Below are the code and all the weights of a small trained network. Each question names an input and a target symbol and asks about switching units off, where a switched-off unit gives its printed mean instead of its output.

import numpy as np


def w(rows, s, z=0):
    codes = np.array(rows[::2]) - 128.0
    scale = np.full(codes.shape[1], s)
    scale[-1] = z or s
    return codes * scale


def norm(h):
    return h / np.sqrt((h * h).mean(-1, keepdims=True) + 1e-5)


def f(y):
    return np.maximum(y, 0)


def softmax(a):
    e = np.exp(a - a.max(-1, keepdims=True))
    return e / e.sum(-1, keepdims=True)


def log_softmax(a):
    a = a - a.max(-1, keepdims=True)
    return a - np.log(np.exp(a).sum(-1, keepdims=True))


def net(x, mask):
    ids = ['αβζηθλμξσ'.index(c) for c in x.split()]
    T = len(ids)
    res = E[ids] + P[:T]
    u = 0
    for l in range(2):
        q, k, v = (norm(res) @ M[l].T for M in (Q, K, V))
        z = softmax(np.where(np.tri(T) > 0, q @ k.T / 2**0.5, -1e9)) @ v
        res = res + np.where(mask[u], z, O[l][:, -1]) @ O[l][:, :-1]
        u += 1
        y = f(norm(res) @ A[l][:, :-1].T + A[l][:, -1])
        res = res + np.where(mask[u : u + 4], y, B[l][:, -1]) @ B[l][:, :-1]
        u += 4
    return log_softmax(norm(res)[-1] @ U[:, :-1].T + U[:, -1])


Q, K, V, O, A, B = {}, {}, {}, {}, {}, {}
E = w([
[139,146,123,253,135,124],'α',
[38,111,150,137,169,84],'β',
[118,152,79,47,85,126],'ζ',
[124,114,67,173,184,110],'η',
[158,54,97,72,136,46],'θ',
[65,77,71,88,157,123],'λ',
[170,64,164,191,116,69],'μ',
[86,110,169,43,72,95],'ξ',
[101,100,149,166,78,132],'σ',
],0.019)
P = w([
[118,43,91,1,133,227],'0',
[122,109,141,175,158,25],'1',
[127,129,204,102,213,62],'2',
[134,110,148,148,149,58],'3',
[147,133,153,140,148,57],'4',
[155,144,140,140,143,62],'5',
[132,127,151,116,142,73],'6',
[134,125,143,184,122,16],'7',
],0.0092)
Q[0] = w([
[72,37,66,154,59,2],'0.h1',
[71,117,219,63,134,15],'0.h1',
],0.005)
K[0] = w([
[133,125,233,44,75,253],'0.h1',
[204,122,71,159,130,109],'0.h1',
],0.0053)
V[0] = w([
[10,144,115,140,174,128],'0.h1',
[154,105,128,178,220,118],'0.h1',
],0.011)
O[0] = w([
[56,246,96,160,114,103,251],'0.h1',
[61,13,60,179,115,102,174],'0.h1',
],0.011,0.0018)
A[0] = w([
[76,97,176,53,76,92,224],'0.n1',
[110,69,95,165,106,198,83],'0.n2',
[105,162,80,90,29,143,249],'0.n3',
[70,254,123,171,137,228,24],'0.n4',
],0.0072,0.0015)
B[0] = w([
[198,160,160,251,146,18,252],'0.n1',
[173,226,156,81,50,237,159],'0.n2',
[154,130,176,249,249,112,189],'0.n3',
[87,206,254,113,63,89,170],'0.n4',
],0.008,0.0046)
Q[1] = w([
[109,35,94,113,156,152],'1.h1',
[151,122,181,152,115,1],'1.h1',
],0.0069)
K[1] = w([
[89,113,101,181,57,103],'1.h1',
[29,179,2,31,97,209],'1.h1',
],0.004)
V[1] = w([
[197,124,114,132,52,221],'1.h1',
[133,148,35,48,255,163],'1.h1',
],0.0085)
O[1] = w([
[70,155,103,130,251,161,2],'1.h1',
[173,187,36,111,118,151,127],'1.h1',
],0.017,0.007)
A[1] = w([
[48,7,202,95,153,166,222],'1.n1',
[190,117,165,235,140,61,248],'1.n2',
[70,176,96,115,254,231,113],'1.n3',
[171,62,166,147,123,120,156],'1.n4',
],0.008,0.0011)
B[1] = w([
[170,176,137,113,17,222,162],'1.n1',
[219,125,76,201,154,118,251],'1.n2',
[97,115,161,252,176,56,133],'1.n3',
[173,95,88,77,97,104,179],'1.n4',
],0.011,0.012)
U = w([
[64,73,141,223,172,161,248],'α',
[11,148,181,125,85,40,249],'β',
[163,233,137,102,202,124,50],'ζ',
[82,155,2,157,122,142,179],'η',
[144,57,94,53,178,95,125],'θ',
[80,202,53,53,4,128,84],'λ',
[162,18,144,127,140,210,134],'μ',
[162,184,222,79,171,89,6],'ξ',
[144,138,218,140,109,183,182],'σ',
],0.0098,0.0016)

Each question gives the input, a string of symbols that net reads in full, and the target symbol t.
The units are the heads (2 rows each of Q, K, V and O) and the neurons (one row each of A and B). Each row of codes is followed by its name. A weight is (code - 128) times the scale printed after its matrix; where a second scale follows, it is the last column's (O, A, B and U).
mask holds one flag per unit, layer by layer, with each layer's heads first. A switched-off unit (its flag False) gives its mean, the last column of its rows in O or B, instead of its output. The means were averaged over made-up inputs and are rounded, as every weight is.
A unit's drop is (log p(t) with every unit on - log p(t) with that unit switched off) / (log p(t) with every unit on - log p(t) with every unit switched off).
The circuit of an input: a set's keep is (log p(t) with only the set's units on - log p(t) with every unit switched off) / (log p(t) with every unit on - log p(t) with every unit switched off). Starting from all 10 units, units are removed one at a time, each time the one whose removal leaves the highest keep (on an exact tie, the one counted first), for as long as the keep stays at least 0.8.
units of the circuit, in order: the units of the circuit, biggest drop first
most important unit: the unit with the biggest drop
k most important neurons: the k neurons with the biggest drops, biggest first
k most important neurons of layer l: the k neurons of layer l with the biggest drops, biggest first
drop when u is switched off: that unit's drop, to one decimal
input λ β β β ξ η, target λ: units of the circuit, in order => (1.h1, 0.h1)
input μ θ α, target μ: most important unit => 0.h1
input ζ η λ, target λ: units of the circuit, in order => (1.h1, 0.n3)
input η ξ θ β σ, target η: units of the circuit, in order => (1.h1, 0.n2)
input β μ β η, target β: units of the circuit, in order => (0.h1, 1.h1, 0.n4)
input η β ζ, target ζ: units of the circuit, in order => (0.n3, 0.n2, 1.h1)
input α σ β, target α: units of the circuit, in order => (0.n2, 1.h1, 0.n1)
input β λ α, target β: units of the circuit, in order => (0.h1, 0.n4, 1.h1)
input λ β σ η ζ λ λ η, target λ: 2 most important neurons of layer 0 => (0.n3, 0.n1)
input β η λ, target β: units of the circuit, in order => (0.h1, 1.n2)
input α α η, target α: 3 most important neurons => (0.n2, 1.n4, 1.n2)
input η θ η ζ, target η: 2 most important neurons => (0.n2, 0.n3)
input α θ μ ξ, target α: 3 most important neurons of layer 0 => (0.n1, 0.n2, 0.n3)
input λ β ζ θ, target λ: most important unit => 1.h1
input α θ μ, target μ: 2 most important neurons of layer 1 => (1.n1, 1.n4)
input ζ μ β β σ α ζ, target ζ: drop when 1.h1 is switched off => 0.2
input ξ ζ ξ ξ, target ξ: drop when 1.h1 is switched off => 0.1
input ζ θ μ ξ β β, target ζ: drop when 0.h1 is switched off => 1.0
